Moves between items:
j891 s j260
j891 g j581
j891 b j210
j891 l j18
j891 y j738
j366 s j659
j366 g j486
j366 b j389
j366 l j336
j366 y j248
j793 s j626
j793 g j442
j793 b j194
j793 l j437
j793 y j781
j361 s j991
j361 g j202
j361 b j737
j361 l j489
j361 y j231
j710 s j793
j710 g j905
j710 b j988
j710 l j365
j710 y j397
j626 s j365
j626 g j52
j626 b j397
j626 l j905
j626 y j584
j260 s j274
j260 g j231
j260 b j182
j260 l j737
j260 y j721
j781 s j584
j781 g j365
j781 b j138
j781 l j793
j781 y j988
j659 s j432
j659 g j988
j659 b j202
j659 l j138
j659 y j423
j988 s j194
j988 g j710
j988 b j659
j988 l j781
j988 y j336
j182 s j738
j182 g j260
j182 b j52
j182 l j480
j182 y j868
j489 s j389
j489 g j790
j489 b j920
j489 l j248
j489 y j361
j868 s j786
j868 g j721
j868 b j437
j868 l j182
j868 y j442
j738 s j721
j738 g j274
j738 b j445
j738 l j891
j738 y j786
j231 s j920
j231 g j937
j231 b j260
j231 l j361
j231 y j18
j274 s j18
j274 g j920
j274 b j738
j274 l j581
j274 y j480
j365 s j437
j365 g j445
j365 b j781
j365 l j442
j365 y j710
j52 s j445
j52 g j182
j52 b j626
j52 l j786
j52 y j437
j721 s j480
j721 g j18
j721 b j868
j721 l j260
j721 y j210
j905 s j442
j905 g j786
j905 b j710
j905 l j445
j905 y j626
j389 s j202
j389 g j366
j389 b j836
j389 l j423
j389 y j991
j790 s j366
j790 g j138
j790 b j489
j790 l j432
j790 y j202
j737 s j581
j737 g j361
j737 b j480
j737 l j920
j737 y j260
j194 s j397
j194 g j793
j194 b j432
j194 l j584
j194 y j138
j423 s j790
j423 g j336
j423 b j937
j423 l j659
j423 y j389
j445 s j868
j445 g j738
j445 b j365
j445 l j210
j445 y j905
j937 s j489
j937 g j423
j937 b j231
j937 l j202
j937 y j836
j210 s j182
j210 g j891
j210 b j442
j210 l j721
j210 y j445
j991 s j937
j991 g j248
j991 b j581
j991 l j389
j991 y j920
j248 s j423
j248 g j432
j248 b j991
j248 l j366
j248 y j489
j480 s j891
j480 g j737
j480 b j786
j480 l j274
j480 y j182
j336 s j138
j336 g j397
j336 b j423
j336 l j988
j336 y j366
j437 s j905
j437 g j868
j437 b j584
j437 l j52
j437 y j793
j442 s j52
j442 g j210
j442 b j793
j442 l j868
j442 y j365
j138 s j486
j138 g j781
j138 b j790
j138 l j194
j138 y j659
j581 s j231
j581 g j991
j581 b j891
j581 l j836
j581 y j274
j786 s j210
j786 g j480
j786 b j905
j786 l j738
j786 y j52
j432 s j336
j432 g j194
j432 b j248
j432 l j486
j432 y j790
j486 s j988
j486 g j584
j486 b j366
j486 l j397
j486 y j432
j836 s j361
j836 g j389
j836 b j18
j836 l j937
j836 y j581
j584 s j710
j584 g j437
j584 b j486
j584 l j626
j584 y j194
j18 s j737
j18 g j836
j18 b j721
j18 l j231
j18 y j891
j920 s j836
j920 g j489
j920 b j274
j920 l j991
j920 y j737
j397 s j781
j397 g j626
j397 b j336
j397 l j710
j397 y j486
j202 s j248
j202 g j659
j202 b j361
j202 l j790
j202 y j937

The rows follow the links: the fewer symbols apart two items are, the more alike their rows tend to be.

Each row is also shifted at random along 4 hidden directions that mean nothing.

Some items, each with a row of numbers:
j991 -> -72 21 -84 69 106 38 -28 -23 32 -34 -29 61 78 -27 -23 -37 1 127 15 43 -77 92 -143 -5 2 -43 -56 -68 -101 89 -65 11 -7 141 -20 -11 16 69 39 -114 20 0 -19 80 -3 38 -46 -7 45 30 -41 -51 0 29 -55 94 66 123 4 36 35 18
j920 -> -69 1 -73 -29 64 -11 -65 64 49 -2 15 -5 89 -4 91 -30 42 90 6 12 -20 -45 -40 -1 59 37 -113 5 -57 -16 -112 2 -32 8 -69 -54 18 71 65 -29 -2 -64 28 67 67 18 -36 -4 15 61 -2 -33 73 58 29 70 12 70 -102 5 19 142
j182 -> 9 -42 13 11 27 -80 -75 74 13 113 83 -16 -11 -24 36 24 -9 -32 -29 3 16 -44 23 4 -12 27 13 80 3 -133 -30 -48 52 -50 -4 -23 61 9 -31 37 -53 10 41 -4 18 -23 -26 -66 -69 2 112 7 7 43 116 5 -55 20 -19 -122 -12 -51
j626 -> 74 -40 85 75 79 -65 80 3 28 166 31 -62 -62 -62 -46 -27 109 -175 77 -80 38 48 -95 -53 -132 -76 84 -34 78 -42 -44 64 -78 -79 20 67 38 -29 34 92 -3 116 -23 -141 -81 41 3 -59 -3 -52 27 128 -114 -61 191 -3 4 -38 94 -211 87 341
j423 -> -23 6 19 -9 118 24 113 -123 39 29 -81 58 8 27 34 2 34 -30 137 23 -35 78 135 -110 -29 -124 90 -88 -2 73 -36 116 -100 -19 28 33 -86 30 -63 39 148 42 -90 -16 64 16 15 50 28 -43 -69 -42 2 43 25 60 22 8 -26 -46 108 -78
j202 -> -43 55 -59 -120 -69 85 16 -1 -11 -155 -66 -17 39 60 60 -28 -5 99 -17 9 7 -50 2 25 93 37 -101 -30 -28 76 3 20 -23 2 -44 -9 -85 14 62 -37 36 -85 -11 52 55 11 5 98 77 49 -104 -56 81 -2 -154 -14 57 -6 -80 196 -27 81
j248 -> -25 29 -12 -147 -41 66 67 -47 4 -97 -73 2 33 77 118 -2 -7 43 45 16 12 -66 183 -45 76 16 -23 -21 -8 55 1 41 -55 -57 -12 2 -120 15 -20 34 101 -80 -57 29 105 -19 52 111 35 29 -97 -59 103 27 -82 -10 28 -44 -110 130 13 280
j18 -> -64 -21 -25 -94 20 -33 -89 70 31 23 45 6 47 38 140 44 -25 45 -6 31 16 -121 175 -10 83 73 -31 94 -28 -110 -47 -42 37 -60 -38 -63 -2 50 -44 42 15 -76 34 55 129 -51 3 3 -60 31 58 -75 123 83 37 26 -70 1 -130 -26 -27 107
j489 -> -50 10 -20 -98 84 22 44 2 57 13 -35 -5 73 33 145 -40 88 32 85 -9 27 -40 70 -62 44 -6 -57 -30 -21 24 -103 86 -101 -60 -59 -19 -76 58 50 35 101 -53 -25 14 103 16 10 69 21 44 -79 -26 96 40 29 51 33 11 -124 18 82 163
j905 -> 50 -21 52 44 -50 -46 -14 32 -22 51 45 -37 -67 -27 -56 12 -10 -83 -41 -33 29 -3 -28 21 -57 20 37 39 53 -54 42 -39 49 -29 33 25 55 -53 -12 42 -64 40 34 -57 -73 -18 3 -49 -36 -37 66 75 -62 -46 56 -54 -41 -45 62 -61 -25 159
j836 -> -56 9 -43 -85 46 4 -50 70 54 5 12 -17 86 21 145 -24 64 88 15 -2 16 -71 17 -10 83 51 -125 13 -31 -14 -94 14 -50 -37 -83 -55 -25 76 70 3 24 -81 22 63 96 10 -19 34 18 73 -23 -42 111 54 22 67 13 39 -134 29 30 45
j397 -> 54 24 16 57 -78 41 75 -87 -57 -78 -52 4 -67 -5 -150 -2 -52 -28 2 1 -28 67 -52 27 -43 -55 55 -65 19 108 98 8 14 51 64 74 -11 -71 -14 -37 -3 50 -36 -44 -102 11 19 15 27 -42 -65 14 -100 -84 -99 -50 38 -30 120 77 -20 248
j480 -> -12 -21 -48 177 75 -53 -125 -5 -5 50 63 89 21 -80 -128 26 -59 64 -50 67 -104 89 -114 36 -48 -30 17 19 -90 -34 12 -78 109 164 34 -24 123 11 -62 -112 -85 58 31 60 -68 -4 -64 -106 -55 -19 111 -36 -69 48 30 63 -38 119 79 -97 -36 29
j361 -> -62 -7 -53 32 146 7 -20 -41 44 3 -27 71 69 -17 27 -8 -1 91 50 50 -53 52 8 -46 4 -56 -16 -41 -86 34 -54 33 -28 77 4 -22 -3 55 -15 -59 64 -7 -40 75 43 16 -33 2 12 7 -19 -81 50 83 6 97 10 91 -50 -17 37 247
j786 -> 25 -53 24 201 129 -88 -57 10 14 162 71 43 -23 -108 -120 3 3 -57 10 5 -58 101 -152 -2 -127 -73 98 -1 -29 -55 -21 -16 40 84 33 15 129 -5 -40 -28 -73 115 28 -39 -93 17 -63 -134 -61 -50 131 49 -129 13 153 65 -33 81 109 -225 36 -183
j138 -> 26 39 6 -23 -33 55 95 -20 3 -35 -42 -62 -10 1 -29 -76 89 -17 31 -67 23 36 -182 5 -26 -11 -53 -77 35 110 -28 65 -93 6 -26 40 -44 -22 142 7 13 11 -11 -53 -64 63 1 36 84 19 -104 75 -50 -90 -39 -20 91 -22 59 75 58 74
j445 -> 27 -29 32 39 -46 -70 -56 54 -23 61 66 -12 -35 -26 -40 35 -24 -59 -47 -19 15 -32 -3 26 -24 33 35 67 32 -94 38 -66 59 -28 15 -2 53 -33 -21 23 -82 26 44 -32 -30 -21 -7 -73 -55 -16 93 46 -39 -16 73 -42 -46 -16 43 -68 -49 62
j738 -> -10 -27 -11 17 -44 -51 -112 62 -19 10 62 2 6 3 6 43 -66 25 -96 21 7 -52 41 46 32 66 -12 87 -12 -96 30 -87 91 14 7 -43 62 -13 -49 -15 -83 -24 70 39 12 -49 -13 -51 -52 8 98 -28 25 34 7 -8 -63 8 -17 -28 -82 -40
j937 -> -45 -2 -35 -50 98 27 13 -7 49 10 -34 37 64 20 107 -11 34 54 72 24 -14 11 55 -63 31 -28 -39 -39 -23 34 -77 66 -71 -6 -37 -26 -61 75 14 -8 89 -30 -36 43 84 15 -7 36 20 18 -56 -48 90 58 21 81 17 46 -96 -8 64 12

Start, symbols taken left to right, then the item you end at.
Answers are names.
-29 -37 -8 11 89 -63 -79 65 40 99 73 12 31 -19 70 27 15 15 -8 12 -9 -35 25 -3 16 31 -23 50 -26 -106 -70 -24 28 -22 -40 -48 55 48 -16 6 -22 -14 42 30 62 -13 -32 -65 -60 14 78 -21 43 74 109 58 -51 63 -69 -127 16 13
g s => j920
-61 -2 -62 -42 16 -25 -111 97 25 -5 42 6 70 10 84 1 5 83 -49 19 5 -71 -11 21 64 77 -92 48 -43 -75 -59 -47 35 8 -65 -77 16 45 36 -24 -36 -75 55 75 67 -16 -34 -16 -16 55 41 -46 83 76 7 33 -15 49 -93 24 -32 101
b l b b => j445
68 16 43 58 -75 22 69 -82 -58 -52 -39 21 -75 4 -141 24 -59 -65 -3 18 -21 71 8 23 -58 -45 94 -28 26 57 122 -16 26 37 78 66 1 -74 -59 -15 -6 69 -34 -44 -93 -5 21 1 12 -69 -14 34 -97 -64 -77 -64 9 -52 129 36 -29 200
b l => j397
63 -2 75 -52 -64 -20 81 10 -9 37 17 -83 -70 13 31 -8 40 -138 10 -61 78 -46 65 -8 -33 13 47 26 103 -40 28 26 -43 -127 12 30 -33 -61 13 120 2 21 2 -102 -13 -8 39 15 -14 -39 11 98 -29 -61 69 -77 -15 -100 22 -35 6 110
g b s => j626
-12 -29 -38 157 67 -59 -113 36 -5 73 70 51 28 -85 -106 15 -36 48 -52 32 -75 62 -139 32 -46 -2 13 22 -67 -41 -9 -71 93 139 12 -24 113 13 -7 -86 -97 36 50 50 -70 6 -63 -108 -35 -17 99 -7 -75 27 55 55 -34 97 68 -90 -32 48
y l l l => j737
2 21 3 -20 0 62 101 -94 -11 -56 -72 16 -3 20 -11 -22 7 -4 62 -1 -18 53 20 -25 -7 -57 28 -79 -3 103 11 71 -58 10 8 43 -62 -6 -4 -14 81 16 -72 -19 -1 25 21 59 54 -10 -96 -4 -10 -28 -66 6 37 2 22 60 47 -170
b l l s => j336
31 37 29 -107 -97 68 97 8 -5 -68 -33 -103 -25 24 26 -72 86 -35 13 -84 78 -34 -76 22 20 30 -74 -35 77 66 -12 56 -78 -82 -38 32 -63 -25 124 44 16 -16 -5 -59 -11 47 37 76 72 36 -106 80 4 -94 -47 -65 69 -86 -1 115 21 92
g b y g => j194
13 27 13 -128 -66 73 90 -15 8 -85 -45 -66 0 59 66 -39 61 -13 19 -45 59 -50 5 -7 48 22 -56 -47 44 87 -6 54 -91 -74 -35 23 -85 -13 87 42 57 -47 -27 -31 23 23 33 105 68 33 -112 33 36 -58 -68 -52 55 -65 -46 131 30 211
l b b b => j836
72 -41 95 5 -22 -43 18 11 -2 90 40 -55 -83 -8 -11 8 35 -138 10 -52 57 -28 52 -19 -57 -3 70 41 79 -79 17 7 -17 -105 33 29 12 -44 -22 96 -20 50 17 -99 -24 -15 24 -34 -43 -37 61 84 -56 -38 115 -64 -34 -68 47 -119 18 130
b l b g => j626
21 44 2 -30 -74 81 91 -89 -44 -137 -86 17 -28 42 -41 -13 -30 0 20 5 -7 24 36 6 21 -26 21 -59 20 125 83 20 -6 23 40 50 -68 -41 -2 -24 64 -5 -50 0 -18 -3 34 71 66 -10 -99 -8 -2 -62 -140 -45 48 -50 27 149 -15 195
s g b => j138
-2 27 1 -24 -16 77 93 -124 -28 -112 -92 55 -9 39 -21 28 -55 13 53 57 -38 39 157 -45 18 -53 71 -73 -4 112 73 49 -10 23 59 26 -94 -14 -81 -3 112 6 -86 27 28 -10 35 70 29 -46 -95 -64 23 19 -114 -1 34 -22 -9 116 0 323
l y l => j336
-41 -18 -49 67 54 -52 -108 28 10 19 46 73 39 -17 -8 42 -64 70 -26 65 -50 -1 33 10 18 12 9 43 -67 -60 -13 -56 85 69 5 -46 57 39 -71 -63 -15 -19 22 91 27 -28 -33 -53 -45 2 79 -53 34 77 10 59 -49 71 -26 -46 -36 -34
y b => j786
-28 -13 -51 43 19 -41 -132 87 10 24 70 16 45 -25 -9 -4 -25 75 -69 25 -17 -28 -84 55 20 62 -64 52 -57 -67 -35 -78 83 66 -38 -53 73 26 16 -62 -87 -9 63 55 -15 -16 -47 -62 -34 24 73 -17 11 34 20 37 -20 70 -10 -36 -45 62
y l y g => j274
46 41 -15 98 -35 57 70 -58 -46 -69 -34 -28 -20 -46 -182 -75 27 16 -10 -43 -30 123 -282 41 -70 -56 -16 -101 8 155 33 36 -18 117 7 71 17 -45 117 -98 -32 60 -23 -44 -164 82 -20 -3 86 -8 -87 66 -130 -114 -100 -19 88 9 151 99 28 -43
y b y => j389
42 4 -8 -22 -151 -21 -81 126 -29 -28 85 -105 -22 -18 -39 -18 4 -16 -137 -58 55 -92 -168 116 32 123 -90 73 41 -65 31 -96 72 -37 -32 -32 71 -46 112 -9 -149 -37 118 -19 -73 -2 -20 -32 -3 48 54 72 -16 -69 -23 -87 -9 -43 41 68 -98 -188
y l l g => j480
52 -22 43 -79 -105 -31 -49 123 -12 51 82 -113 -44 -10 58 -21 53 -86 -60 -86 97 -110 -48 55 4 108 -65 98 90 -108 5 -39 1 -129 -34 1 28 -46 77 85 -96 -24 103 -79 -19 2 38 -22 -15 30 53 102 -5 -58 74 -91 -32 -90 -8 -28 -35 -89
b l g b => j437
-57 29 -40 -107 -63 69 23 -43 -17 -155 -80 41 49 84 70 13 -69 92 11 57 -19 -38 189 -9 110 17 -32 -12 -31 72 31 -3 7 1 -3 -17 -90 15 -50 -19 88 -79 -52 85 95 -38 40 110 30 20 -87 -108 121 44 -170 4 17 -7 -92 187 -38 34
s y => j937
-22 53 -22 -102 -87 93 48 -44 -23 -150 -73 -7 12 63 41 -31 -5 67 -2 2 20 -24 52 15 69 22 -52 -37 10 101 27 36 -33 -16 -17 5 -91 9 26 -8 54 -65 -43 28 34 8 39 102 72 31 -119 -35 61 -19 -142 -35 49 -33 -49 191 -10 -212
g s g => j584
-67 -14 -56 50 132 -24 -76 49 53 62 39 31 84 -33 43 -30 49 73 17 13 -36 32 -101 -9 3 -6 -66 -16 -67 -13 -120 7 -14 64 -58 -52 30 75 55 -57 -9 -10 19 59 42 38 -66 -35 5 35 16 -25 16 57 74 113 10 98 -58 -68 52 -243
s y => j737
